Below are the code and all the weights of a small trained network. Each question names an input and a class and asks about switching units off, where a switched-off unit gives its printed mean instead of its output.

import numpy as np


def w(rows, s, z=0):
    codes = np.array(rows[::2]) - 128.0
    scale = np.full(codes.shape[1], s)
    scale[-1] = z or s
    return codes * scale


def f(y):
    return y / 2 * (1 + np.tanh(0.7978845608 * (y + 0.044715 * y**3)))


def log_softmax(a):
    a = a - a.max(-1, keepdims=True)
    return a - np.log(np.exp(a).sum(-1, keepdims=True))


def net(x, mask):
    res = np.array(x, float).reshape(1, 5) / 4 @ E
    y = f(res @ A[0][:, :-1].T + A[0][:, -1])
    res = res + np.where(mask, y, B[0][:, -1]) @ B[0][:, :-1]
    return log_softmax(res[-1] @ U[:, :-1].T + U[:, -1])


A, B = {}, {}
E = w([
[150,130,177,192,115,28,190,138,127,130],'x0',
[139,44,159,195,96,186,140,140,119,124],'x1',
[160,152,87,139,171,176,210,69,81,174],'x2',
[92,197,153,172,198,179,175,255,136,129],'x3',
[151,126,62,169,142,133,104,139,246,203],'x4',
],0.0098)
A[0] = w([
[131,166,114,147,148,154,184,102,119,160,147],'N0',
[128,144,117,133,132,157,167,111,120,146,34],'N1',
[136,144,108,149,142,146,148,109,120,164,118],'N2',
[138,140,148,181,131,63,167,138,147,135,9],'N3',
[100,179,126,142,149,144,150,181,120,125,35],'N4',
[127,133,117,156,132,138,125,142,170,166,69],'N5',
[121,53,143,196,123,208,149,166,141,114,72],'N6',
[105,119,154,117,109,107,81,206,179,110,98],'N7',
[115,247,105,76,157,101,133,147,159,124,67],'N8',
[133,158,102,170,154,141,125,151,216,145,60],'N9',
[143,149,153,164,126,80,164,151,143,124,180],'N10',
[126,148,119,79,137,223,92,157,157,118,49],'N11',
[122,151,120,103,124,95,122,115,135,129,13],'N12',
[141,92,104,130,122,106,114,85,166,156,137],'N13',
[134,175,142,161,153,170,138,221,153,135,5],'N14',
[116,153,169,117,142,145,141,155,57,82,32],'N15',
],0.015,0.003)
B[0] = w([
[145,122,148,167,209,156,94,162,159,33,211],'N0',
[170,162,94,196,93,139,47,163,180,62,163],'N1',
[147,150,129,145,161,142,109,162,123,66,181],'N2',
[84,136,16,140,93,211,72,112,132,215,206],'N3',
[158,97,101,99,83,117,97,35,117,69,206],'N4',
[130,167,119,81,42,123,158,178,106,109,189],'N5',
[184,131,190,195,149,18,114,125,88,239,238],'N6',
[200,162,123,194,230,170,108,160,139,7,241],'N7',
[171,96,217,213,152,40,136,131,89,237,247],'N8',
[100,142,149,20,56,116,149,220,102,118,239],'N9',
[49,113,92,113,226,156,152,115,114,170,209],'N10',
[39,126,16,156,152,189,124,114,129,206,221],'N11',
[196,110,132,195,58,156,109,120,149,146,156],'N12',
[100,118,179,70,96,117,178,88,119,98,230],'N13',
[123,88,155,99,80,142,155,3,167,87,243],'N14',
[116,159,123,31,20,124,159,221,158,133,216],'N15',
],0.014,0.011)
U = w([
[142,91,148,109,96,124,142,5,139,90,138],'0',
[180,127,173,182,133,77,113,132,100,205,2],'1',
[112,167,143,68,91,123,158,200,120,116,139],'2',
[70,128,50,151,165,179,115,115,119,181,193],'3',
[167,161,134,169,191,154,108,158,141,54,115],'4',
[99,126,163,123,191,115,158,137,120,136,238],'5',
],0.012,0.0028)

Each question gives the input, the list of numbers given to net, and the class t.
The units are the neurons (one row each of A and B). Each row of codes is followed by its name. A weight is (code - 128) times the scale printed after its matrix; where a second scale follows, it is the last column's (A, B and U).
mask holds one flag per neuron, in row order. A switched-off neuron (its flag False) gives its mean, the last column of its row in B, instead of its output. The means were averaged over made-up inputs and are rounded, as every weight is.
A unit's drop is (log p(t) with every unit on - log p(t) with that unit switched off) / (log p(t) with every unit on - log p(t) with every unit switched off).
The circuit of an input: a set's keep is (log p(t) with only the set's units on - log p(t) with every unit switched off) / (log p(t) with every unit on - log p(t) with every unit switched off). Starting from the 12 units with the biggest drops (on a tie, the unit counted first), units are removed one at a time, each time the one whose removal leaves the highest keep (on an exact tie, the one counted first), for as long as the keep stays at least 0.8.
units of the circuit, in order: the units of the circuit, biggest drop first
top k neurons: the k neurons with the biggest drops, biggest first
drop of u: that unit's drop, to one decimal
input [3,0,8,6,-6], class 4: top 3 neurons => [N0; N1; N9]
input [6,-3,0,-5,-1], class 3: top 3 neurons => [N14; N3; N4]
input [6,-4,0,6,0], class 0: top 3 neurons => [N14; N4; N11]
input [4,-2,-1,-4,5], class 2: units of the circuit, in order => [N14; N8]
input [7,-6,-6,1,2], class 3: units of the circuit, in order => [N3]
input [7,2,-8,-7,-3], class 4: top 4 neurons => [N7; N14; N11; N4]
input [4,-2,-5,1,5], class 2: top 4 neurons => [N9; N11; N0; N5]
input [-1,4,-7,2,-1], class 4: top 2 neurons => [N7; N8]
input [-7,-3,7,-1,-6], class 3: top 2 neurons => [N11; N7]
input [-4,4,-1,-2,0], class 1: top 3 neurons => [N3; N6; N10]
input [-6,-6,-4,-2,4], class 1: top 3 neurons => [N8; N3; N10]
input [7,1,1,-5,7], class 2: top 4 neurons => [N13; N11; N9; N5]
input [-6,3,-4,-4,6], class 2: top 4 neurons => [N13; N3; N9; N10]
input [-4,-3,7,0,-8], class 2: units of the circuit, in order => [N15]
input [-4,1,8,-6,6], class 4: top 2 neurons => [N0; N14]
input [8,-2,8,4,-4], class 3: top 2 neurons => [N3; N10]
input [-8,2,-6,2,-7], class 3: drop of N9 => 0.9
input [-4,7,7,3,2], class 1: drop of N6 => 6.7
input [3,1,6,2,-4], class 4: drop of N0 => 0.9
input [-2,7,-3,0,-5], class 1: units of the circuit, in order => [N6]
